Here is a tiny trained network, its code and every weight. The questions are about switching its units off for an input and a class, where a switched-off unit gives its printed mean instead of its output.

import numpy as np


def w(rows, s, z=0):
    codes = np.array(rows[::2]) - 128.0
    scale = np.full(codes.shape[1], s)
    scale[-1] = z or s
    return codes * scale


def f(y):
    return np.maximum(y, 0)


def log_softmax(a):
    a = a - a.max(-1, keepdims=True)
    return a - np.log(np.exp(a).sum(-1, keepdims=True))


def net(x, mask):
    res = np.array(x, float).reshape(1, 5) / 4 @ E
    y = f(res @ A[0][:, :-1].T + A[0][:, -1])
    res = res + np.where(mask, y, B[0][:, -1]) @ B[0][:, :-1]
    return log_softmax(res[-1] @ U[:, :-1].T + U[:, -1])


A, B = {}, {}
E = w([
[119,135,159,230,82,230,234,155,107],'x0',
[166,78,136,131,180,128,143,79,5],'x1',
[141,142,75,208,118,59,162,133,90],'x2',
[147,148,191,115,204,121,130,100,108],'x3',
[88,255,66,71,173,176,148,183,104],'x4',
],0.005)
A[0] = w([
[130,89,137,120,125,105,114,126,140,239],'N1',
[133,150,161,149,150,149,139,121,117,198],'N2',
[128,113,106,140,106,126,130,132,119,153],'N3',
[123,154,119,177,111,248,172,144,60,112],'N4',
[127,121,137,150,112,172,142,131,111,178],'N5',
[128,110,111,110,101,115,111,133,177,251],'N6',
[131,146,134,111,149,141,133,124,99,191],'N7',
[134,93,158,186,114,102,146,120,156,108],'N8',
[130,150,177,141,160,151,147,122,131,210],'N9',
[130,123,157,151,133,128,133,119,139,96],'N10',
[127,152,141,108,149,185,141,134,121,179],'N11',
[128,125,133,140,120,148,135,128,129,210],'N12',
[128,152,137,106,145,167,136,127,118,219],'N13',
[127,106,116,167,119,80,138,126,74,205],'N14',
[121,205,88,108,115,136,122,147,211,135],'N15',
[129,113,116,150,133,94,130,120,90,142],'N16',
[122,105,142,39,162,116,88,120,135,155],'N17',
[133,159,121,114,154,99,130,117,93,201],'N18',
[125,145,122,154,117,192,154,136,87,133],'N19',
[122,143,125,147,117,187,158,136,89,127],'N20',
[133,68,132,228,69,107,154,123,150,144],'N21',
[128,150,179,152,159,157,144,122,126,211],'N22',
[131,142,163,144,155,141,146,127,118,200],'N23',
[130,110,134,111,133,128,109,120,134,91],'N24',
[122,154,110,134,119,133,131,138,151,148],'N25',
[125,171,115,105,135,125,123,135,151,218],'N26',
[133,71,134,102,110,107,105,126,165,203],'N27',
[118,209,81,131,97,136,135,158,223,137],'N28',
[127,147,109,132,109,124,132,139,172,174],'N29',
[126,106,97,145,86,138,125,135,118,161],'N30',
[125,134,128,95,143,134,119,123,122,120],'N31',
[124,126,133,76,152,126,107,128,134,174],'N32',
[131,140,163,137,154,120,135,120,131,121],'N33',
[131,111,106,150,158,32,130,123,39,114],'N34',
[132,128,116,140,140,80,127,124,75,130],'N35',
[127,148,115,101,173,58,120,122,40,241],'N36',
[132,92,137,86,131,106,97,122,148,82],'N37',
[119,202,99,62,170,125,114,131,116,76],'N38',
[132,103,184,130,140,104,116,117,189,227],'N39',
],0.011,0.0013)
B[0] = w([
[126,127,161,138,116,122,102,92,127,183],'N1',
[133,143,137,110,176,120,153,132,127,167],'N2',
[134,111,114,137,101,121,139,122,133,156],'N3',
[147,98,105,72,150,197,253,89,97,246],'N4',
[104,125,133,132,134,167,172,129,105,182],'N5',
[91,147,124,92,80,163,92,96,113,197],'N6',
[133,132,112,121,129,171,87,136,121,161],'N7',
[113,112,175,191,141,117,113,177,132,196],'N8',
[142,160,145,107,185,110,140,137,125,174],'N9',
[120,135,154,145,149,121,127,151,128,151],'N10',
[116,181,121,102,142,199,89,117,100,179],'N11',
[113,133,141,130,131,140,147,132,112,162],'N12',
[123,167,122,110,137,185,88,129,121,173],'N13',
[137,117,94,172,125,78,139,93,102,198],'N14',
[99,210,80,98,101,91,154,151,165,226],'N15',
[139,128,107,154,127,101,122,102,104,173],'N16',
[190,72,138,78,128,128,104,97,220,216],'N17',
[139,125,91,151,132,139,95,158,118,174],'N18',
[144,107,113,96,139,159,200,105,117,194],'N19',
[143,111,112,98,141,163,194,106,118,190],'N20',
[98,52,172,227,98,131,150,190,136,253],'N21',
[133,156,151,112,193,113,153,136,124,179],'N22',
[138,141,134,112,178,113,153,133,133,166],'N23',
[139,114,143,112,132,119,126,110,146,151],'N24',
[122,149,124,124,115,106,149,132,134,164],'N25',
[113,161,102,125,115,139,123,162,156,180],'N26',
[110,111,167,114,93,139,88,74,121,201],'N27',
[101,210,97,104,72,64,163,133,150,241],'N28',
[111,157,122,121,98,106,128,127,130,178],'N29',
[125,100,103,138,81,135,144,117,127,173],'N30',
[139,107,137,132,121,144,116,143,151,155],'N31',
[155,98,131,104,122,137,114,125,191,180],'N32',
[149,142,129,117,157,99,132,142,136,149],'N33',
[164,148,71,172,144,91,75,77,63,220],'N34',
[148,134,93,148,140,108,101,107,92,177],'N35',
[195,124,44,157,144,126,48,135,86,221],'N36',
[154,102,149,91,121,129,128,81,159,182],'N37',
[122,100,114,157,133,173,110,228,170,204],'N38',
[116,153,202,100,152,99,70,133,142,200],'N39',
],0.03,0.0061)
U = w([
[53,66,187,205,51,124,81,168,130,172],'0',
[132,144,134,51,212,220,194,81,82,150],'1',
[45,252,93,75,57,61,145,156,175,252],'2',
[160,83,190,39,121,136,66,35,194,112],'3',
[171,117,80,133,155,183,66,243,176,2],'4',
[113,60,114,169,104,140,214,143,104,10],'5',
[97,120,213,186,214,78,112,208,129,85],'6',
[195,123,58,200,160,51,66,57,26,237],'7',
],0.0045,0.00032)

Each question gives the input, the list of numbers given to net, and the class t.
The units are the neurons (one row each of A and B). Each row of codes is followed by its name. A weight is (code - 128) times the scale printed after its matrix; where a second scale follows, it is the last column's (A, B and U).
mask holds one flag per neuron, in row order. A switched-off neuron (its flag False) gives its mean, the last column of its row in B, instead of its output. The means were averaged over made-up inputs and are rounded, as every weight is.
A unit's drop is (log p(t) with every unit on - log p(t) with that unit switched off) / (log p(t) with every unit on - log p(t) with every unit switched off).
The circuit of an input: a set's keep is (log p(t) with only the set's units on - log p(t) with every unit switched off) / (log p(t) with every unit on - log p(t) with every unit switched off). Starting from the 12 units with the biggest drops (on a tie, the unit counted first), units are removed one at a time, each time the one whose removal leaves the highest keep (on an exact tie, the one counted first), for as long as the keep stays at least 0.8.
circuit, biggest first: the units of the circuit, biggest drop first
most important unit: the unit with the biggest drop
top k neurons: the k neurons with the biggest drops, biggest first
drop of u: that unit's drop, to one decimal
input [4,-7,8,-1,-5], class 0: most important unit : N21
input [5,8,-6,-2,-8], class 5: top 2 neurons : N21, N4
input [6,-4,2,-1,8], class 1: top 2 neurons : N4, N19
input [-3,-4,7,1,-1], class 7: circuit, biggest first : N34, N38
input [8,1,7,7,-7], class 5: circuit, biggest first : N4, N21
input [1,7,-8,1,-3], class 3: top 2 neurons : N17, N4
input [6,-5,3,-6,-2], class 5: top 2 neurons : N21, N4
input [-6,-5,-1,2,-1], class 3: top 2 neurons : N17, N37
input [-5,-2,8,-6,1], class 7: top 2 neurons : N34, N36
input [-1,-5,-4,7,3], class 2: top 2 neurons : N15, N28
input [-2,4,-2,-5,0], class 7: top 2 neurons : N4, N39
input [6,-3,6,-4,5], class 1: top 3 neurons : N4, N19, N20
input [2,-1,2,6,6], class 1: top 2 neurons : N4, N21
input [-2,2,-2,7,0], class 4: most important unit : N36
input [5,-7,0,0,-4], class 0: top 2 neurons : N21, N8
input [-2,7,-4,3,-2], class 7: top 2 neurons : N36, N34
input [-8,3,1,-5,1], class 7: top 2 neurons : N36, N34
input [-1,-3,6,-4,-5], class 0: drop of N21 : 0.1
input [0,-2,4,5,-7], class 0: drop of N36 : 0.1
input [3,2,3,-2,-7], class 0: circuit, biggest first : N21
input [8,-5,3,1,-6], class 5: drop of N4 : 0.7
